Below is a small trained network, with its code and all its weights. Each question gives an input and a class and asks what happens when units are switched off, that is, made to give their printed mean instead of their output.

import numpy as np


def w(rows, s, z=0):
    codes = np.array(rows[::2]) - 128.0
    scale = np.full(codes.shape[1], s)
    scale[-1] = z or s
    return codes * scale


def f(y):
    return y / 2 * (1 + np.tanh(0.7978845608 * (y + 0.044715 * y**3)))


def log_softmax(a):
    a = a - a.max(-1, keepdims=True)
    return a - np.log(np.exp(a).sum(-1, keepdims=True))


def net(x, mask):
    res = np.array(x, float).reshape(1, 7) / 4 @ E
    y = f(res @ A[0][:, :-1].T + A[0][:, -1])
    res = res + np.where(mask, y, B[0][:, -1]) @ B[0][:, :-1]
    return log_softmax(res[-1] @ U[:, :-1].T + U[:, -1])


A, B = {}, {}
E = w([
[116,115,103,156,128,134,131,131,109,116],'x0',
[135,150,153,101,110,144,129,137,133,159],'x1',
[139,142,128,117,116,140,134,128,134,132],'x2',
[40,194,104,130,150,167,100,18,152,148],'x3',
[73,119,46,39,91,91,61,174,141,59],'x4',
[75,98,160,188,50,130,155,132,246,121],'x5',
[144,154,121,121,96,148,144,126,122,125],'x6',
],0.012)
A[0] = w([
[98,177,108,131,118,132,85,12,143,157,157],'n1',
[153,131,172,84,144,189,90,143,165,120,22],'n2',
[238,54,123,104,86,87,196,181,63,117,155],'n3',
[147,172,194,210,182,168,192,134,98,140,85],'n4',
[134,118,184,151,80,131,99,94,79,143,57],'n5',
[39,168,125,66,63,103,26,181,116,56,115],'n6',
[102,139,103,112,189,176,141,2,141,119,147],'n7',
[181,174,137,190,165,151,159,104,130,138,96],'n8',
[71,175,124,139,149,126,94,72,141,197,129],'n9',
[91,131,147,81,82,90,113,134,109,119,107],'n10',
[163,215,87,97,184,126,81,137,47,120,71],'n11',
[127,174,136,136,156,171,116,181,151,116,81],'n12',
[189,121,115,75,205,133,155,133,48,135,99],'n13',
[178,146,210,164,166,157,146,95,130,122,112],'n14',
[228,36,109,151,120,108,170,216,187,152,138],'n15',
[184,162,186,243,207,145,194,84,100,184,98],'n16',
[96,99,162,191,23,103,145,100,237,118,4],'n17',
[26,218,93,128,158,148,124,24,117,145,148],'n18',
[230,74,155,101,158,82,174,180,98,100,145],'n19',
[149,131,123,87,180,134,136,107,72,119,62],'n20',
[106,160,39,70,110,91,87,164,107,103,58],'n21',
[188,190,120,112,205,144,68,94,41,135,78],'n22',
[89,173,101,125,169,155,113,43,135,121,124],'n23',
],0.0082,0.0034)
B[0] = w([
[142,62,146,137,78,44,137,188,61,151,220],'n1',
[145,111,117,114,97,127,135,112,145,121,127],'n2',
[194,87,165,117,50,76,117,226,121,200,241],'n3',
[120,137,97,52,190,143,139,136,151,57,209],'n4',
[104,111,107,85,112,113,124,108,158,111,137],'n5',
[190,162,68,25,213,141,230,102,177,46,223],'n6',
[143,67,137,123,53,141,109,178,68,217,213],'n7',
[152,134,65,60,142,137,165,97,181,130,178],'n8',
[166,125,124,122,93,96,65,123,100,195,201],'n9',
[111,123,151,93,179,113,156,104,114,124,151],'n10',
[45,200,198,176,123,217,56,73,165,90,200],'n11',
[123,98,122,154,147,118,144,139,142,136,124],'n12',
[37,149,191,187,74,200,152,60,177,118,206],'n13',
[177,133,60,83,184,170,150,130,129,87,191],'n14',
[154,112,174,147,70,56,87,130,87,181,231],'n15',
[181,107,18,31,235,135,176,97,163,40,251],'n16',
[8,184,194,242,126,254,72,24,204,102,234],'n17',
[202,103,147,146,52,7,156,206,19,178,249],'n18',
[138,130,96,165,77,96,86,191,54,226,227],'n19',
[78,177,159,174,112,142,90,78,197,126,166],'n20',
[179,141,55,119,208,152,212,153,175,53,196],'n21',
[56,187,145,231,96,230,93,82,172,112,207],'n22',
[120,66,115,113,86,117,92,168,37,174,201],'n23',
],0.0067,0.013)
U = w([
[159,112,135,134,52,56,105,182,37,211,233],'0',
[153,140,40,30,236,132,171,122,145,84,142],'1',
[7,168,188,236,95,203,91,71,163,135,4],'2',
],0.013,0.0022)

Each question gives the input, the list of numbers given to net, and the class t.
The units are the neurons (one row each of A and B). Each row of codes is followed by its name. A weight is (code - 128) times the scale printed after its matrix; where a second scale follows, it is the last column's (A, B and U).
mask holds one flag per neuron, in row order. A switched-off neuron (its flag False) gives its mean, the last column of its row in B, instead of its output. The means were averaged over made-up inputs and are rounded, as every weight is.
A unit's drop is (log p(t) with every unit on - log p(t) with that unit switched off) / (log p(t) with every unit on - log p(t) with every unit switched off).
The circuit of an input: a set's keep is (log p(t) with only the set's units on - log p(t) with every unit switched off) / (log p(t) with every unit on - log p(t) with every unit switched off). Starting from the 12 units with the biggest drops (on a tie, the unit counted first), units are removed one at a time, each time the one whose removal leaves the highest keep (on an exact tie, the one counted first), for as long as the keep stays at least 0.8.
units of the circuit, in order: the units of the circuit, biggest drop first
unit that matters most: the unit with the biggest drop
top k neurons: the k neurons with the biggest drops, biggest first
drop of u: that unit's drop, to one decimal
input [3,-2,1,4,-6,-8,-1], class 2: unit that matters most : n22
input [-4,-5,5,5,3,-4,-7], class 0: top 2 neurons : (n18 n17)
input [2,-4,-7,5,-6,2,-8], class 1: top 2 neurons : (n16 n4)
input [-2,5,8,-3,-1,4,0], class 2: top 2 neurons : (n18 n17)
input [-6,-7,3,8,-7,3,4], class 0: top 2 neurons : (n18 n7)
input [-3,-3,4,0,-5,-7,4], class 2: top 2 neurons : (n22 n13)
input [-3,-2,8,-5,6,-8,8], class 2: units of the circuit, in order : (n11 n13)
input [-3,-6,-3,4,3,-4,-4], class 0: top 2 neurons : (n17 n18)
input [-4,4,-7,-1,7,-7,-4], class 1: top 3 neurons : (n6 n21 n17)
input [-1,3,1,-7,-3,-8,-3], class 2: top 4 neurons : (n13 n22 n11 n18)
input [-7,-8,5,6,-4,6,1], class 0: top 2 neurons : (n18 n1)
input [-7,-7,5,6,-5,-8,-3], class 2: top 3 neurons : (n22 n11 n13)
input [3,-5,2,5,-6,4,-5], class 1: top 2 neurons : (n16 n4)
input [0,5,3,-2,-7,-8,8], class 2: units of the circuit, in order : (n22)
input [1,-4,3,-3,4,0,-2], class 1: top 2 neurons : (n18 n6)
input [-5,-5,0,-6,-3,-7,-4], class 2: top 2 neurons : (n13 n22)
input [1,-6,-1,5,3,-5,-7], class 0: drop of n1 : 0.2
input [8,-2,-8,8,-4,-5,8], class 0: drop of n18 : 0.2
input [-6,6,-3,8,-4,6,-3], class 0: drop of n18 : 0.1
input [-8,6,-6,6,-8,-6,-3], class 1: unit that matters most : n16
